Below are the code and all the weights of a small trained network. Each question names an input and a class and asks about switching units off, where a switched-off unit gives its printed mean instead of its output.

import numpy as np


def w(rows, s, z=0):
    codes = np.array(rows[::2]) - 128.0
    scale = np.full(codes.shape[1], s)
    scale[-1] = z or s
    return codes * scale


def f(y):
    return y / 2 * (1 + np.tanh(0.7978845608 * (y + 0.044715 * y**3)))


def log_softmax(a):
    a = a - a.max(-1, keepdims=True)
    return a - np.log(np.exp(a).sum(-1, keepdims=True))


def net(x, mask):
    res = np.array(x, float).reshape(1, 7) / 4 @ E
    y = f(res @ A[0][:, :-1].T + A[0][:, -1])
    res = res + np.where(mask, y, B[0][:, -1]) @ B[0][:, :-1]
    return log_softmax(res[-1] @ U[:, :-1].T + U[:, -1])


A, B = {}, {}
E = w([
[132,104,230,165,81,69,234,194,144,141],'x0',
[94,207,140,140,117,210,152,191,126,103],'x1',
[29,162,119,124,77,103,162,97,24,163],'x2',
[116,110,100,203,48,121,63,129,83,10],'x3',
[7,115,156,184,252,130,148,75,153,94],'x4',
[178,206,101,143,176,72,152,121,103,94],'x5',
[130,128,130,126,128,128,127,128,127,125],'x6',
],0.011)
A[0] = w([
[86,161,163,124,87,113,120,73,39,161,92],'neuron 0',
[99,199,133,117,111,223,167,159,113,126,74],'neuron 1',
[129,168,51,52,162,217,32,34,106,124,11],'neuron 2',
[134,186,139,127,138,219,145,176,176,97,100],'neuron 3',
[86,223,146,138,101,203,118,188,112,131,119],'neuron 4',
[141,168,135,14,179,136,169,137,166,215,59],'neuron 5',
[56,184,108,100,79,117,174,84,75,170,72],'neuron 6',
[74,28,120,77,89,217,94,133,149,178,78],'neuron 7',
[127,123,115,63,169,169,224,94,130,163,78],'neuron 8',
[199,240,71,134,193,58,159,108,94,102,101],'neuron 9',
[232,164,83,37,3,111,94,206,99,185,3],'neuron 10',
[145,51,135,94,101,41,106,16,119,178,57],'neuron 11',
],0.0071,0.0042)
B[0] = w([
[197,141,185,82,152,219,101,71,199,93,186],'neuron 0',
[170,77,94,129,170,27,92,108,60,183,175],'neuron 1',
[123,102,207,38,68,78,254,169,124,119,228],'neuron 2',
[177,67,127,121,157,82,105,76,96,163,173],'neuron 3',
[177,72,85,123,165,57,124,105,50,145,190],'neuron 4',
[137,130,69,205,63,186,143,96,94,38,213],'neuron 5',
[192,133,179,53,148,216,94,120,183,122,196],'neuron 6',
[101,215,155,232,97,132,65,192,144,202,197],'neuron 7',
[130,128,72,218,90,172,152,126,110,42,179],'neuron 8',
[83,221,165,193,74,156,56,196,139,225,201],'neuron 9',
[10,126,93,101,220,133,158,116,182,99,254],'neuron 10',
[179,57,89,163,167,40,100,115,48,159,192],'neuron 11',
],0.0084,0.012)
U = w([
[174,93,94,129,163,85,107,103,77,172,80],'0',
[5,127,109,125,219,129,146,103,150,110,35],'1',
[124,121,74,162,33,154,113,112,91,31,177],'2',
[137,114,199,101,68,90,238,165,125,143,160],'3',
[98,162,145,164,89,135,78,162,129,213,70],'4',
[221,117,152,95,160,172,89,113,193,119,253],'5',
],0.02,0.0042)

Each question gives the input, the list of numbers given to net, and the class t.
The units are the neurons (one row each of A and B). Each row of codes is followed by its name. A weight is (code - 128) times the scale printed after its matrix; where a second scale follows, it is the last column's (A, B and U).
mask holds one flag per neuron, in row order. A switched-off neuron (its flag False) gives its mean, the last column of its row in B, instead of its output. The means were averaged over made-up inputs and are rounded, as every weight is.
A unit's drop is (log p(t) with every unit on - log p(t) with that unit switched off) / (log p(t) with every unit on - log p(t) with every unit switched off).
The circuit of an input: a set's keep is (log p(t) with only the set's units on - log p(t) with every unit switched off) / (log p(t) with every unit on - log p(t) with every unit switched off). Starting from all 12 units, units are removed one at a time, each time the one whose removal leaves the highest keep (on an exact tie, the one counted first), for as long as the keep stays at least 0.8.
circuit, biggest first: the units of the circuit, biggest drop first
most important unit: the unit with the biggest drop
top k neurons: the k neurons with the biggest drops, biggest first
drop of u: that unit's drop, to one decimal
input [-8,-5,-3,0,4,-4,0], class 3: top 2 neurons => (neuron 2; neuron 10)
input [0,6,2,-8,4,-5,6], class 2: most important unit => neuron 5
input [5,-8,4,2,6,-2,5], class 0: top 2 neurons => (neuron 11; neuron 10)
input [7,1,-1,-3,-7,0,1], class 1: top 2 neurons => (neuron 10; neuron 2)
input [-5,-6,-4,-7,-1,-7,-6], class 2: top 3 neurons => (neuron 5; neuron 8; neuron 9)
input [5,1,1,0,7,8,2], class 4: circuit, biggest first => (neuron 9; neuron 10)
input [6,8,6,5,7,1,4], class 0: circuit, biggest first => (neuron 4; neuron 1)
input [1,4,3,2,4,-1,-2], class 0: circuit, biggest first => (neuron 10; neuron 4; neuron 1)
input [-7,7,5,4,-1,6,-7], class 0: top 2 neurons => (neuron 4; neuron 1)
input [-5,0,4,3,-1,-5,-4], class 3: circuit, biggest first => (neuron 2; neuron 5)
input [-6,-1,-8,-2,7,-3,6], class 5: top 2 neurons => (neuron 10; neuron 3)
input [-6,2,7,-4,6,4,6], class 5: top 3 neurons => (neuron 6; neuron 10; neuron 0)
input [5,-8,-2,-4,-4,8,-3], class 0: top 3 neurons => (neuron 11; neuron 7; neuron 2)
input [5,7,4,-6,-6,-2,7], class 0: circuit, biggest first => (neuron 1; neuron 4)
input [2,-1,-1,-1,0,-5,-8], class 4: most important unit => neuron 2
input [4,-3,8,6,-1,6,2], class 5: circuit, biggest first => (neuron 0; neuron 6)
input [7,6,1,-7,5,7,-1], class 2: top 4 neurons => (neuron 5; neuron 8; neuron 2; neuron 10)
input [4,0,7,-1,1,7,6], class 4: top 2 neurons => (neuron 9; neuron 2)
input [5,-8,-1,6,7,3,8], class 0: top 2 neurons => (neuron 10; neuron 11)
input [-2,5,-7,-2,-8,8,3], class 1: top neuron => (neuron 10)
input [-4,2,-1,-5,-4,5,-1], class 2: top 2 neurons => (neuron 5; neuron 7)
input [4,3,-8,6,-5,4,2], class 5: top 2 neurons => (neuron 5; neuron 2)
input [-7,-4,-8,-5,7,8,5], class 4: top 2 neurons => (neuron 9; neuron 10)
input [7,2,-8,-1,7,3,5], class 5: circuit, biggest first => (neuron 10; neuron 2)
input [-3,1,5,-7,-2,-1,-3], class 2: drop of neuron 5 => 0.6
input [4,1,-1,-3,-2,6,4], class 4: drop of neuron 2 => 0.6
input [-8,-7,-5,-7,4,-6,-2], class 3: circuit, biggest first => (neuron 2)
input [-2,6,1,6,-8,-2,-7], class 1: drop of neuron 10 => 0.8
input [6,4,-1,-8,6,-3,8], class 2: drop of neuron 5 => 0.4
